[146 107 158 140] Out: 158

[[118 106 109 107]
 [134 149 145 145]] Out: 145

[139 135 119 100] Out: 119

[ 99 101 107 114] Out: 107

[[128 127 128 128]
 [114 139 110 103]] Out: 110

[[118 115  99 124]
 [128 128 129 128]
 [119 116 100 124]] Out: 100

[[116 132 138 115]
 [150 122 111 152]
 [126 128 129 126]] Out: 129

[122 129 107 105] Out: 107

[104 134 113 127] Out: 113
---
[120 114 140 103] Out: 120

[[135 137 140 135]
 [130 123 130 127]
 [100 124 131 122]] Out: 123

[155 151 149 139] Out: 151

[158 126 116 114 128 146] Out: 126

[137 132 138 131 103] Out: 132

[144 150 119 153] Out: 150

[136 147 142 133 151 140 128] Out: 136

[ 98 131 143 121 101] Out: 121
---
Input:
[[142 122 132 139]
 [131 136 151 121]
 [142 122 132 141]]
Output: 136

Input:
[[128 126 129 128]
 [128 129 121 128]
 [127 130 107 128]]
Output: 129

Input:
[[147 134 104 157]
 [128 123 130 128]
 [126 121 120 129]]
Output: 123

Input:
[[118 110 101 147]
 [119 113 125 142]
 [119 136 125 142]]
Output: 113

Input:
[[124 128 127 130]
 [102 106 108 116]
 [125 136 132 125]]
Output: 106

Input:
[[120 120 130 154]
 [134 129 133 122]
 [123 124 135 112]]
Output: 129
---
[[126 121 129 128]
 [122 101 133 138]
 [132 135 124 126]] -> 126

[[106 145 146 127 134]
 [128 127 142 136 131]
 [114 142 132 132 130]] -> 106

[[147 128 141 144 116]
 [152 130 115 125 119]
 [149 151 147 158 148]] -> 147

[[124 106 142 135 126]
 [118 113 131 145  99]
 [132 149 126 122 130]] -> 124

[[126 127 127 125 128 132]
 [128 132 117 130 149 126]
 [131 132 125 125 116 126]] -> 126

[[127 128 133 132 126]
 [115 150 122 126 128]
 [125 125 130 134 129]] -> 127

[[124 116 115 152 121 126]
 [131 149 109 127 111 120]
 [126 138 112 146 110 127]] -> 124

[[106 130 126 127 121 124 133]
 [134 119 130 129 116 131 127]
 [119 134 127 127 113 128 122]] -> 106

[[121 120 129 152 124 127 114]
 [144 144 125 141 120 143 130]
 [148 135 131 127 121 148 132]] -> 121

[[124 119 116 113 117 124]
 [131 141 146 150 144 153]
 [135 138 143 146 142 133]] -> 124
---
Q:
[[124 114 106 128 127]
 [125 129 112 126 120]
 [132 138 152 126 131]]
A: 124, 131

Q: [106 122  99 148]
A: 106, 148

Q: [121 117 154 128]
A: 121, 128

Q: [106 120 119 131 124]
A: 106, 124

Q: [108 138 131 102]
A: 108, 102

Q: [123 119 126 129 117 107 123]
A: 123, 123

Q: [131 112 128 123 127 151]
A: 131, 151

Q: [128 120 105 113]
A: 128, 113

Q:
[[142 150 126 110 122 101 132]
 [117 113 129 148 138 148 120]]
A: 142, 120

Q: [118 122 151 116]
A: 118, 116
---
[[109 147 127 149]
 [116 145 132 128]
 [146 103 120 139]] >> 139

[[122 131 132 130]
 [157 108 136 124]
 [135 124 157 153]] >> 153

[[134 131 135 130 119 138]
 [115 138 133 124 109 127]
 [102 137 141 129 102 118]] >> 118

[[151 139 123 114 146]
 [128 137 133 107 118]
 [129 118 147 112 131]] >> 131

[[124 147 149 132]
 [124 143 112 120]
 [125 153 126 127]] >> 127

[[150 153 154 144 152]
 [124 132 136 140 139]
 [110 113 112 113 119]] >> 119
---
[[100 127 128 152]
 [144 126 119 125]
 [129 111 131 125]] | 152

[[105 119 129 105 121]
 [145 133 106 148 134]
 [134 128 142 135 102]] | 121

[[142 105 141 125]
 [137 126 113 140]
 [118 140 116 130]] | 125

[[116 136 114 140 103 109 143]
 [115 135 117 140 111 110 138]
 [148 133 121 127 140 135 142]] | 143

[[134 136 127 101]
 [126 125 127 104]
 [141 148 112 152]] | 101

[[138 125 130 129 130]
 [135 116 127 137 138]
 [130 150 135 115 125]] | 130

[[128 128 152 142 127]
 [121 121 128 131 152]
 [117 117 147 117 126]] | 127

[[128 128 120 130 133 132 132]
 [122 126 127 132 152 141 132]
 [135 127 150 132 133 150 128]] | 132

[[143 150 125 111 108]
 [141 150 123 109 111]
 [137 151 120 106 115]] | 108

[[126 139 135 134 146 118 123]
 [141 128 138 113 127 126 157]
 [116 134 141 127 149 126 150]] | 123
---
[[126, 126, 108, 142], [127, 145, 117, 143], [115, 130, 125, 150]] gives 125
[[123, 106, 121, 132, 143, 112], [118, 157, 116, 144, 131, 136], [107, 119, 131, 119, 127, 125]] gives 131
[[119, 142, 136, 132, 142], [114, 114, 134, 116, 121], [126, 120, 107, 135, 134]] gives 107
[[141, 138, 142, 138, 144, 134, 131], [151, 144, 126, 145, 136, 124, 127], [145, 146, 116, 146, 140, 131, 137]] gives 116
[[129, 108, 153, 122, 122, 120], [142, 135, 150, 137, 112, 123], [106, 129, 146, 116, 134, 103]] gives 146
[[102, 134, 142, 133, 131], [129, 138, 133, 137, 128], [116, 157, 118, 119, 135]] gives 118
[[151, 105, 118, 148], [143, 111, 112, 131], [106, 129, 145, 120]] gives 145
---
[130 122 133 116 101] Out: 133
[142 136 104 117 135 110 126] Out: 135
[130 127 137 131 128 158] Out: 131
[129 128 149 133] Out: 128
[140 148 113 107] Out: 148
[127 106 129 139] Out: 106
[146 126 111 152] Out: 126
[135 103 125 124 111 143 129] Out: 111
